Below are the code and all the weights of a small trained network. Each question names an input and a target symbol and asks about switching units off, where a switched-off unit gives its printed mean instead of its output.

import numpy as np


def w(rows, s, z=0):
    codes = np.array(rows[::2]) - 128.0
    scale = np.full(codes.shape[1], s)
    scale[-1] = z or s
    return codes * scale


def softmax(a):
    e = np.exp(a - a.max(-1, keepdims=True))
    return e / e.sum(-1, keepdims=True)


def log_softmax(a):
    a = a - a.max(-1, keepdims=True)
    return a - np.log(np.exp(a).sum(-1, keepdims=True))


def net(x, mask):
    ids = ['ΔΞΠΣΨαβεζηθλμτω'.index(c) for c in x.split()]
    T = len(ids)
    res = E[ids] + P[:T]
    u = 0
    for l in range(3):
        r = res
        for j in range(2):
            rows = slice(3 * j, 3 * j + 3)
            q, k, v = (r @ M[l][rows].T for M in (Q, K, V))
            z = softmax(np.where(np.tri(T) > 0, q @ k.T / 3**0.5, -1e9)) @ v
            o = O[l][rows]
            res = res + np.where(mask[u + j], z, o[:, -1]) @ o[:, :-1]
        u += 2
    return log_softmax(res[-1] @ U[:, :-1].T + U[:, -1])


Q, K, V, O = {}, {}, {}, {}
E = w([
[235,67,86,87,149,129,179,159,146,179,37,91],'Δ',
[149,74,107,58,118,150,218,248,156,120,132,173],'Ξ',
[202,92,139,91,41,155,216,123,157,163,199,176],'Π',
[83,107,128,97,127,57,222,145,212,91,98,210],'Σ',
[122,111,156,168,150,119,108,90,182,118,71,77],'Ψ',
[147,163,188,48,170,38,183,103,209,115,112,147],'α',
[121,166,74,145,61,19,123,116,147,244,191,63],'β',
[93,104,162,141,208,122,23,127,218,82,98,141],'ε',
[134,62,172,64,88,134,101,115,185,199,37,185],'ζ',
[34,101,170,162,67,219,102,142,162,107,59,95],'η',
[80,180,74,150,102,214,106,204,109,54,82,83],'θ',
[129,85,78,134,152,193,97,79,209,131,100,194],'λ',
[100,133,128,121,96,220,152,100,175,65,180,165],'μ',
[179,164,41,109,168,164,66,88,145,66,115,127],'τ',
[169,82,191,117,129,226,74,10,186,111,105,107],'ω',
],0.013)
P = w([
[146,146,157,254,135,111,141,181,138,156,148,111],'0',
[116,64,87,156,101,84,94,145,126,111,182,72],'1',
[86,156,118,171,174,157,134,150,139,169,151,71],'2',
[219,172,150,194,102,127,124,200,218,119,120,133],'3',
[120,111,101,117,113,96,107,112,94,90,137,115],'4',
[82,159,109,104,175,187,124,135,159,161,142,82],'5',
[230,177,151,147,94,151,129,168,219,103,91,148],'6',
[128,129,107,76,111,114,117,78,74,74,108,143],'7',
[81,170,101,49,167,209,116,104,160,154,127,102],'8',
[242,187,154,101,81,169,129,139,221,89,69,174],'9',
[127,129,120,67,101,86,187,92,62,92,100,147],'10',
[90,155,109,22,175,182,154,102,167,173,132,106],'11',
],0.015)
Q[0] = w([
[224,234,211,156,88,183,129,210,252,103,22,144],'L0H1',
[152,64,156,172,54,49,101,136,103,90,145,177],'L0H1',
[67,200,161,88,204,99,163,131,150,172,146,106],'L0H1',
[79,175,124,2,243,183,214,133,199,223,116,68],'L0H2',
[229,93,175,137,89,52,151,161,77,89,142,192],'L0H2',
[95,143,149,62,128,85,149,97,186,27,120,67],'L0H2',
],0.0079)
K[0] = w([
[133,126,127,44,151,195,116,50,133,72,99,178],'L0H1',
[134,136,108,197,168,149,39,132,120,110,167,108],'L0H1',
[82,164,130,95,150,89,164,127,194,160,147,138],'L0H1',
[150,117,114,7,137,132,205,134,157,188,76,146],'L0H2',
[128,142,136,204,152,133,76,121,148,151,204,90],'L0H2',
[113,175,161,87,155,78,173,99,195,91,129,150],'L0H2',
],0.011)
V[0] = w([
[90,90,1,186,91,143,166,102,178,148,91,215],'L0H1',
[122,110,83,184,135,126,164,85,178,145,101,147],'L0H1',
[140,117,3,186,166,159,154,93,143,92,115,112],'L0H1',
[45,175,144,174,91,96,167,99,154,40,156,131],'L0H2',
[100,228,172,157,103,67,89,19,167,110,152,11],'L0H2',
[59,108,174,89,141,104,174,149,152,39,192,197],'L0H2',
],0.0058)
O[0] = w([
[116,2,90,57,56,57,114,152,191,49,170,71,118],'L0H1',
[115,88,82,123,112,141,149,105,113,87,126,64,193],'L0H1',
[91,25,118,124,126,148,150,115,128,137,104,101,157],'L0H1',
[151,67,81,182,86,112,155,59,144,114,116,187,176],'L0H2',
[26,164,37,168,113,93,152,33,214,139,94,116,251],'L0H2',
[147,62,45,122,95,176,91,170,102,161,114,171,179],'L0H2',
],0.0066,0.0032)
Q[1] = w([
[128,201,167,78,159,173,111,140,141,91,61,161],'L1H1',
[198,137,111,130,89,129,104,109,133,132,108,126],'L1H1',
[154,123,166,119,147,218,123,106,66,15,144,195],'L1H1',
[165,156,139,92,62,39,69,117,105,140,174,142],'L1H2',
[2,104,77,154,95,121,47,97,96,140,181,120],'L1H2',
[172,178,106,43,165,175,110,76,114,121,121,87],'L1H2',
],0.0067)
K[1] = w([
[160,106,144,48,83,2,158,31,49,66,139,196],'L1H1',
[141,134,113,100,96,202,125,119,168,113,71,151],'L1H1',
[143,86,174,203,79,79,115,128,43,3,44,137],'L1H1',
[150,196,181,67,91,104,167,122,175,86,197,156],'L1H2',
[174,98,156,250,197,162,189,126,165,52,144,113],'L1H2',
[165,114,97,40,170,148,177,68,71,124,53,94],'L1H2',
],0.0049)
V[1] = w([
[105,171,108,42,147,236,97,171,175,221,200,143],'L1H1',
[145,115,128,174,182,154,137,152,156,191,180,134],'L1H1',
[76,192,242,191,103,163,41,164,144,109,136,116],'L1H1',
[189,150,198,174,113,138,226,149,210,20,67,172],'L1H2',
[35,118,156,101,221,56,146,163,157,52,55,176],'L1H2',
[86,126,222,199,117,118,93,103,52,44,255,178],'L1H2',
],0.0039)
O[1] = w([
[171,120,69,90,82,134,63,93,120,253,171,120,57],'L1H1',
[150,111,109,180,156,176,121,196,131,180,194,90,124],'L1H1',
[189,24,44,160,113,150,150,142,113,131,119,203,91],'L1H1',
[244,56,195,145,136,133,223,95,76,80,26,10,203],'L1H2',
[140,133,232,148,92,112,174,116,36,65,181,153,162],'L1H2',
[141,89,47,237,107,197,105,126,34,201,57,195,2],'L1H2',
],0.0047,0.0038)
Q[2] = w([
[122,132,124,118,117,164,143,129,204,129,124,110],'L2H1',
[205,148,145,147,89,121,144,143,188,89,88,147],'L2H1',
[162,170,150,152,67,123,92,168,161,125,124,143],'L2H1',
[204,152,156,166,61,117,97,168,123,100,114,182],'L2H2',
[141,94,100,159,85,68,124,125,131,106,95,172],'L2H2',
[181,193,155,133,112,158,136,163,250,120,77,100],'L2H2',
],0.014)
K[2] = w([
[157,158,139,24,96,132,109,46,123,137,141,171],'L2H1',
[100,135,130,54,132,195,98,90,123,43,44,158],'L2H1',
[119,159,92,99,97,198,84,109,107,55,130,139],'L2H1',
[130,111,117,146,142,215,89,108,112,37,110,141],'L2H2',
[96,127,141,178,175,134,64,101,137,69,141,125],'L2H2',
[125,164,123,1,89,179,132,68,116,84,82,157],'L2H2',
],0.0098)
V[2] = w([
[66,101,157,182,144,184,55,168,147,61,48,103],'L2H1',
[126,41,210,97,247,126,58,58,190,136,146,223],'L2H1',
[183,175,58,110,173,57,6,107,142,109,104,80],'L2H1',
[195,194,1,113,218,104,172,185,114,14,186,140],'L2H2',
[186,136,119,155,100,242,115,15,109,83,248,83],'L2H2',
[54,129,148,92,80,148,195,159,150,79,221,219],'L2H2',
],0.0072)
O[2] = w([
[54,99,171,99,162,59,78,156,88,190,127,205,255],'L2H1',
[119,140,78,205,158,21,86,184,152,119,133,92,163],'L2H1',
[182,115,79,143,167,144,87,116,21,153,66,128,216],'L2H1',
[121,79,79,147,244,124,237,142,102,140,154,126,222],'L2H2',
[171,121,154,181,171,153,77,60,75,90,229,81,107],'L2H2',
[79,146,115,137,112,144,180,98,123,116,210,229,14],'L2H2',
],0.011,0.0026)
U = w([
[134,131,168,71,175,119,124,156,134,133,119,70,2],'Δ',
[131,117,159,83,161,161,119,131,91,188,127,198,174],'Ξ',
[125,133,138,123,133,138,127,101,137,104,188,128,147],'Π',
[113,1,27,68,61,84,93,114,131,89,121,89,198],'Σ',
[166,129,120,119,87,116,101,148,164,150,89,141,68],'Ψ',
[80,193,60,150,151,149,134,93,177,221,111,129,128],'α',
[185,125,133,112,108,185,113,113,133,152,105,122,117],'β',
[140,135,111,148,152,89,102,164,106,182,106,171,102],'ε',
[108,154,150,69,96,135,75,136,142,167,121,144,110],'ζ',
[199,153,157,197,124,138,171,138,152,101,57,162,45],'η',
[140,83,108,114,144,85,139,88,41,96,103,118,218],'θ',
[159,99,124,112,121,132,122,153,140,148,128,135,87],'λ',
[115,141,148,113,115,80,162,115,91,104,120,139,106],'μ',
[102,137,163,123,136,77,150,84,79,107,86,116,111],'τ',
[180,163,163,152,131,115,87,129,109,115,137,125,134],'ω',
],0.0073,0.0069)

Each question gives the input, a string of symbols that net reads in full, and the target symbol t.
The units are the heads (3 rows each of Q, K, V and O). Each row of codes is followed by its name. A weight is (code - 128) times the scale printed after its matrix; where a second scale follows, it is the last column's (O and U).
mask holds one flag per head, layer by layer. A switched-off head (its flag False) gives its mean, the last column of its rows in O, instead of its output. The means were averaged over made-up inputs and are rounded, as every weight is.
A unit's drop is (log p(t) with every unit on - log p(t) with that unit switched off) / (log p(t) with every unit on - log p(t) with every unit switched off).
The circuit of an input: a set's keep is (log p(t) with only the set's units on - log p(t) with every unit switched off) / (log p(t) with every unit on - log p(t) with every unit switched off). Starting from all 6 units, units are removed one at a time, each time the one whose removal leaves the highest keep (on an exact tie, the one counted first), for as long as the keep stays at least 0.8.
circuit, biggest first: the units of the circuit, biggest drop first
most important unit: the unit with the biggest drop
heads that matter: for each layer, one digit per head in row order, 1 if its drop is at least 0.15 and else 0, layers parted by /
input Ψ μ ζ μ μ α ε ε Ψ, target α: most important unit	L0H1
input ζ ε η β ε Π, target Π: heads that matter	00 / 00 / 11
input α α α α Π Ψ, target Π: circuit, biggest first	(L2H2 L2H1 L0H1)
input Ψ ε Σ, target Σ: heads that matter	11 / 00 / 00
input θ Σ θ α β Ψ α α μ α, target Π: heads that matter	00 / 00 / 01
input θ μ η α Ψ ε, target α: circuit, biggest first	(L2H2 L0H1)
input λ α θ β β α τ Δ ε μ, target Π: heads that matter	00 / 00 / 01
input θ θ τ β, target θ: heads that matter	00 / 00 / 11
input Σ β α β Ψ α α Π λ ε, target Σ: heads that matter	10 / 00 / 00
input ω β α τ ω τ β Σ Δ ζ Δ θ, target Δ: circuit, biggest first	(L0H2 L2H2)
input β τ α Δ θ ε, target Δ: heads that matter	01 / 10 / 01
input τ α Δ ω α α ε Ψ θ, target α: circuit, biggest first	(L0H1 L2H2 L0H2)
input Ξ ω ε α θ α τ ε Ξ β, target ε: heads that matter	00 / 00 / 10
input α β θ, target β: most important unit	L2H1
input α α θ α Σ θ, target Σ: heads that matter	11 / 00 / 00
input λ Δ θ β α Π ε, target ε: heads that matter	00 / 10 / 10
input Σ λ β τ α, target Σ: circuit, biggest first	(L0H2 L0H1)
input τ β τ, target β: heads that matter	00 / 00 / 10
input τ α Δ ω, target ω: heads that matter	00 / 00 / 01
input α ε θ α α θ β, target Ξ: circuit, biggest first	(L2H1)
input β μ β Σ, target Π: heads that matter	00 / 00 / 01
input α Δ β, target β: circuit, biggest first	(L2H1 L1H1)
input τ ε η Ξ τ τ ε, target θ: circuit, biggest first	(L2H2 L2H1)
input ε β β θ ω ω ε θ α α, target Ξ: heads that matter	00 / 00 / 10
input ε α Π, target Π: circuit, biggest first	(L2H2 L2H1 L1H1)
input α α ζ, target ζ: circuit, biggest first	(L2H2 L0H2)
input θ λ Ψ Δ ζ β α, target Ψ: most important unit	L2H2
input α α α λ μ α ε Σ θ μ Ψ Ψ, target Σ: circuit, biggest first	(L0H2 L2H1)
input α Δ Ψ, target Δ: circuit, biggest first	(L0H2 L2H2)
input α ε λ α, target Σ: heads that matter	10 / 00 / 00
